Here is a tiny trained network, its code and every weight. The questions are about switching its units off for an input and a class, where a switched-off unit gives its printed mean instead of its output.

import numpy as np


def w(rows, s, z=0):
    codes = np.array(rows[::2]) - 128.0
    scale = np.full(codes.shape[1], s)
    scale[-1] = z or s
    return codes * scale


def f(y):
    return np.maximum(y, 0)


def log_softmax(a):
    a = a - a.max(-1, keepdims=True)
    return a - np.log(np.exp(a).sum(-1, keepdims=True))


def net(x, mask):
    res = np.array(x, float).reshape(1, 7) / 4 @ E
    y = f(res @ A[0][:, :-1].T + A[0][:, -1])
    res = res + np.where(mask, y, B[0][:, -1]) @ B[0][:, :-1]
    return log_softmax(res[-1] @ U[:, :-1].T + U[:, -1])


A, B = {}, {}
E = w([
[36,153,222,231,199,130,169,220],'x0',
[232,181,67,104,234,143,159,155],'x1',
[44,170,151,10,178,183,37,52],'x2',
[115,2,174,105,69,90,103,99],'x3',
[142,106,147,238,139,203,14,67],'x4',
[191,156,151,193,157,13,140,14],'x5',
[40,182,199,95,110,25,73,150],'x6',
],0.0098)
A[0] = w([
[211,166,21,156,171,183,195,198,180],'N0',
[144,163,161,219,68,2,238,184,171],'N1',
[126,95,127,56,152,197,71,30,155],'N2',
[56,195,193,121,117,188,19,127,165],'N3',
[77,174,116,65,164,163,100,200,195],'N4',
[45,217,161,166,151,130,76,146,81],'N5',
[89,32,103,140,16,194,31,131,145],'N6',
[45,135,180,97,139,101,196,246,165],'N7',
[65,115,119,145,122,60,43,125,110],'N8',
[153,109,140,243,139,188,165,143,129],'N9',
[120,72,87,74,104,155,152,166,165],'N10',
[139,181,182,192,144,147,66,90,254],'N11',
[166,83,201,251,169,152,217,98,126],'N12',
],0.0096,0.0063)
B[0] = w([
[212,141,64,194,64,158,209,172,252],'N0',
[173,27,163,121,187,90,154,28,254],'N1',
[128,205,78,1,94,110,77,82,206],'N2',
[121,215,166,127,136,48,97,214,207],'N3',
[105,144,122,59,152,135,196,195,186],'N4',
[117,203,178,181,250,67,134,180,179],'N5',
[132,108,224,106,38,147,32,165,220],'N6',
[72,116,182,73,184,193,233,136,211],'N7',
[136,142,147,103,127,44,111,178,177],'N8',
[142,114,164,224,162,225,93,85,203],'N9',
[166,100,150,97,74,139,161,144,180],'N10',
[116,131,71,198,166,70,33,172,209],'N11',
[71,88,99,214,185,183,63,66,218],'N12',
],0.0091,0.02)
U = w([
[90,110,205,112,9,125,51,160,84],'0',
[145,41,172,134,129,32,149,56,166],'1',
[61,131,172,84,154,175,193,170,100],'2',
[211,155,69,152,84,167,158,169,200],'3',
[141,195,65,64,108,108,68,64,142],'4',
[86,190,154,161,160,59,92,177,1],'5',
[104,94,126,228,150,184,94,107,172],'6',
],0.012,0.0016)

Each question gives the input, the list of numbers given to net, and the class t.
The units are the neurons (one row each of A and B). Each row of codes is followed by its name. A weight is (code - 128) times the scale printed after its matrix; where a second scale follows, it is the last column's (A, B and U).
mask holds one flag per neuron, in row order. A switched-off neuron (its flag False) gives its mean, the last column of its row in B, instead of its output. The means were averaged over made-up inputs and are rounded, as every weight is.
A unit's drop is (log p(t) with every unit on - log p(t) with that unit switched off) / (log p(t) with every unit on - log p(t) with every unit switched off).
The circuit of an input: a set's keep is (log p(t) with only the set's units on - log p(t) with every unit switched off) / (log p(t) with every unit on - log p(t) with every unit switched off). Starting from the 12 units with the biggest drops (on a tie, the unit counted first), units are removed one at a time, each time the one whose removal leaves the highest keep (on an exact tie, the one counted first), for as long as the keep stays at least 0.8.
units of the circuit, in order: the units of the circuit, biggest drop first
top k neurons: the k neurons with the biggest drops, biggest first
drop of u: that unit's drop, to one decimal
input [2,-7,4,1,4,4,-3], class 5: units of the circuit, in order : (N3)
input [0,2,7,5,6,-1,-2], class 0: top 3 neurons : (N6; N3; N1)
input [-3,-4,-2,2,-2,4,-8], class 6: top 3 neurons : (N12; N1; N8)
input [6,-3,7,3,0,-6,0], class 5: top 2 neurons : (N3; N5)
input [-7,5,-2,2,7,-3,7], class 0: top 2 neurons : (N6; N1)
input [8,-3,1,0,-2,-1,6], class 2: top 3 neurons : (N7; N4; N1)
input [6,-5,0,-3,-7,3,-6], class 6: top 2 neurons : (N12; N2)
input [-8,-3,7,-3,4,5,8], class 5: top 3 neurons : (N3; N5; N8)
input [0,5,-3,-6,4,2,-8], class 6: top 3 neurons : (N12; N9; N2)
input [7,4,-8,-8,-4,-1,-7], class 6: top 2 neurons : (N12; N9)
input [6,-3,-3,-8,1,-2,1], class 6: top 2 neurons : (N9; N12)
input [0,5,1,-8,1,-7,7], class 2: drop of N7 : 1.4
input [0,-7,-3,-2,-1,-4,-3], class 0: drop of N6 : 0.8
input [2,2,7,-5,-7,0,5], class 2: drop of N7 : 0.7
input [-4,6,5,4,8,-6,-7], class 4: units of the circuit, in order : (N2)
